Here is a tiny trained network, its code and every weight. The questions are about switching its units off for an input and a target symbol, where a switched-off unit gives its printed mean instead of its output.

import numpy as np


def w(rows, s, z=0):
    codes = np.array(rows[::2]) - 128.0
    scale = np.full(codes.shape[1], s)
    scale[-1] = z or s
    return codes * scale


def norm(h):
    return h / np.sqrt((h * h).mean(-1, keepdims=True) + 1e-5)


def f(y):
    return np.maximum(y, 0)


def softmax(a):
    e = np.exp(a - a.max(-1, keepdims=True))
    return e / e.sum(-1, keepdims=True)


def log_softmax(a):
    a = a - a.max(-1, keepdims=True)
    return a - np.log(np.exp(a).sum(-1, keepdims=True))


def net(x, mask):
    ids = ['βζλξσφψ'.index(c) for c in x.split()]
    T = len(ids)
    res = E[ids] + P[:T]
    r = norm(res)
    for j in range(3):
        rows = slice(3 * j, 3 * j + 3)
        q, k, v = (r @ M[0][rows].T for M in (Q, K, V))
        z = softmax(np.where(np.tri(T) > 0, q @ k.T / 3**0.5, -1e9)) @ v
        o = O[0][rows]
        res = res + np.where(mask[j], z, o[:, -1]) @ o[:, :-1]
    y = f(norm(res) @ A[0][:, :-1].T + A[0][:, -1])
    res = res + np.where(mask[3:11], y, B[0][:, -1]) @ B[0][:, :-1]
    return log_softmax(norm(res)[-1] @ U[:, :-1].T + U[:, -1])


Q, K, V, O, A, B = {}, {}, {}, {}, {}, {}
E = w([
[96,161,133,129,90],'β',
[64,120,63,251,213],'ζ',
[110,166,124,136,84],'λ',
[117,97,139,89,164],'ξ',
[172,253,136,82,197],'σ',
[206,97,29,83,61],'φ',
[178,113,209,179,111],'ψ',
],0.0044)
P = w([
[132,145,134,187,183],'0',
[160,157,131,189,161],'1',
[98,129,98,90,136],'2',
[106,116,111,83,160],'3',
[55,106,81,68,131],'4',
[50,90,92,3,179],'5',
[73,126,70,111,72],'6',
[77,105,66,105,73],'7',
],0.00067)
Q[0] = w([
[34,223,74,27,75],'H1',
[38,171,105,17,149],'H1',
[48,206,50,47,50],'H1',
[175,105,212,97,154],'H2',
[60,97,195,87,121],'H2',
[177,101,2,171,133],'H2',
[58,80,97,81,58],'H3',
[95,67,13,192,105],'H3',
[233,103,107,102,117],'H3',
],0.0045)
K[0] = w([
[91,139,63,24,158],'H1',
[79,203,43,48,110],'H1',
[90,103,66,36,161],'H1',
[179,241,166,120,123],'H2',
[183,70,165,168,194],'H2',
[70,169,26,73,55],'H2',
[112,77,77,64,204],'H3',
[29,255,19,38,197],'H3',
[199,164,137,90,65],'H3',
],0.0044)
V[0] = w([
[7,27,237,199,65],'H1',
[180,41,51,175,13],'H1',
[149,33,170,51,161],'H1',
[156,185,197,107,53],'H2',
[204,109,202,118,161],'H2',
[230,145,160,162,120],'H2',
[120,166,40,241,164],'H3',
[4,183,24,83,152],'H3',
[63,225,98,25,38],'H3',
],0.0022)
O[0] = w([
[38,59,146,55,27,172],'H1',
[56,48,58,211,86,102],'H1',
[79,80,115,73,234,91],'H1',
[119,184,167,159,110,204],'H2',
[163,106,165,151,81,180],'H2',
[170,174,146,179,99,201],'H2',
[201,154,5,135,112,124],'H3',
[95,152,35,55,146,5],'H3',
[47,226,130,100,131,82],'H3',
],0.0028,0.0018)
A[0] = w([
[250,45,32,115,43,19],'N1',
[131,5,184,66,214,255],'N2',
[231,44,79,59,126,138],'N3',
[73,78,93,210,228,160],'N4',
[59,177,167,233,171,204],'N5',
[126,223,153,86,53,162],'N6',
[238,192,160,112,226,69],'N7',
[118,207,77,41,126,69],'N8',
],0.0026,0.0018)
B[0] = w([
[181,35,61,4,95,164],'N1',
[107,193,147,194,59,230],'N2',
[186,138,25,61,51,166],'N3',
[25,47,66,164,203,157],'N4',
[124,61,123,172,232,251],'N5',
[168,70,150,117,159,242],'N6',
[234,105,154,122,196,187],'N7',
[169,55,168,127,147,178],'N8',
],0.0031,0.0021)
U = w([
[76,61,193,25,221,15],'β',
[14,17,24,248,237,142],'ζ',
[23,227,160,42,64,122],'λ',
[82,202,98,152,63,3],'ξ',
[232,251,187,79,231,86],'σ',
[250,24,11,40,4,147],'φ',
[211,10,253,249,16,255],'ψ',
],0.0049,0.0041)

Each question gives the input, a string of symbols that net reads in full, and the target symbol t.
The units are the heads (3 rows each of Q, K, V and O) and the neurons (one row each of A and B). Each row of codes is followed by its name. A weight is (code - 128) times the scale printed after its matrix; where a second scale follows, it is the last column's (O, A, B and U).
mask holds one flag per unit, heads first, then neurons. A switched-off unit (its flag False) gives its mean, the last column of its rows in O or B, instead of its output. The means were averaged over made-up inputs and are rounded, as every weight is.
A unit's drop is (log p(t) with every unit on - log p(t) with that unit switched off) / (log p(t) with every unit on - log p(t) with every unit switched off).
The circuit of an input: a set's keep is (log p(t) with only the set's units on - log p(t) with every unit switched off) / (log p(t) with every unit on - log p(t) with every unit switched off). Starting from all 11 units, units are removed one at a time, each time the one whose removal leaves the highest keep (on an exact tie, the one counted first), for as long as the keep stays at least 0.8.
circuit, biggest first: the units of the circuit, biggest drop first
most important unit: the unit with the biggest drop
k most important neurons: the k neurons with the biggest drops, biggest first
which heads matter: for each layer, one digit per head in row order, 1 if its drop is at least 0.15 and else 0, layers parted by /
drop when u is switched off: that unit's drop, to one decimal
input ψ ξ ψ β σ σ β, target σ: circuit, biggest first -> [H1]
input ψ λ λ ψ φ φ λ, target ζ: circuit, biggest first -> [H1 N5 H3]
input σ β β β ψ λ, target λ: which heads matter -> 001
input ζ β β, target φ: which heads matter -> 001
input ψ φ β ψ β β β, target λ: which heads matter -> 001
input ψ σ β β φ β ψ λ, target λ: which heads matter -> 011
input ζ φ σ ξ σ ξ β λ, target β: which heads matter -> 111
input ψ ψ ψ ψ ψ ξ, target ψ: which heads matter -> 001
input σ ξ β β, target β: circuit, biggest first -> [H3 N6 N2]
input ψ φ ψ β ζ ζ ψ β, target φ: which heads matter -> 011
input ξ ψ ψ ζ λ, target φ: 2 most important neurons -> [N2 N5]
input σ ψ ψ λ β φ ξ, target λ: which heads matter -> 001
input ψ φ β ψ σ φ ψ β, target ζ: which heads matter -> 101
input β ψ σ ξ σ ξ ψ β, target β: which heads matter -> 101
input β σ β ξ, target σ: circuit, biggest first -> [H1 H3]
input ξ ζ ζ σ λ, target φ: which heads matter -> 011
input ζ β ξ, target φ: which heads matter -> 001
input ζ ψ ξ, target φ: which heads matter -> 011
input β σ ζ β ξ ξ, target λ: most important unit -> N2
input β φ ζ φ ξ ξ, target ζ: 2 most important neurons -> [N4 N2]
input λ ζ σ ψ ψ σ σ λ, target σ: drop when H1 is switched off -> 1.0
input σ ψ ξ, target σ: drop when H1 is switched off -> 1.7
input σ ψ σ β β, target σ: drop when N2 is switched off -> 0.1
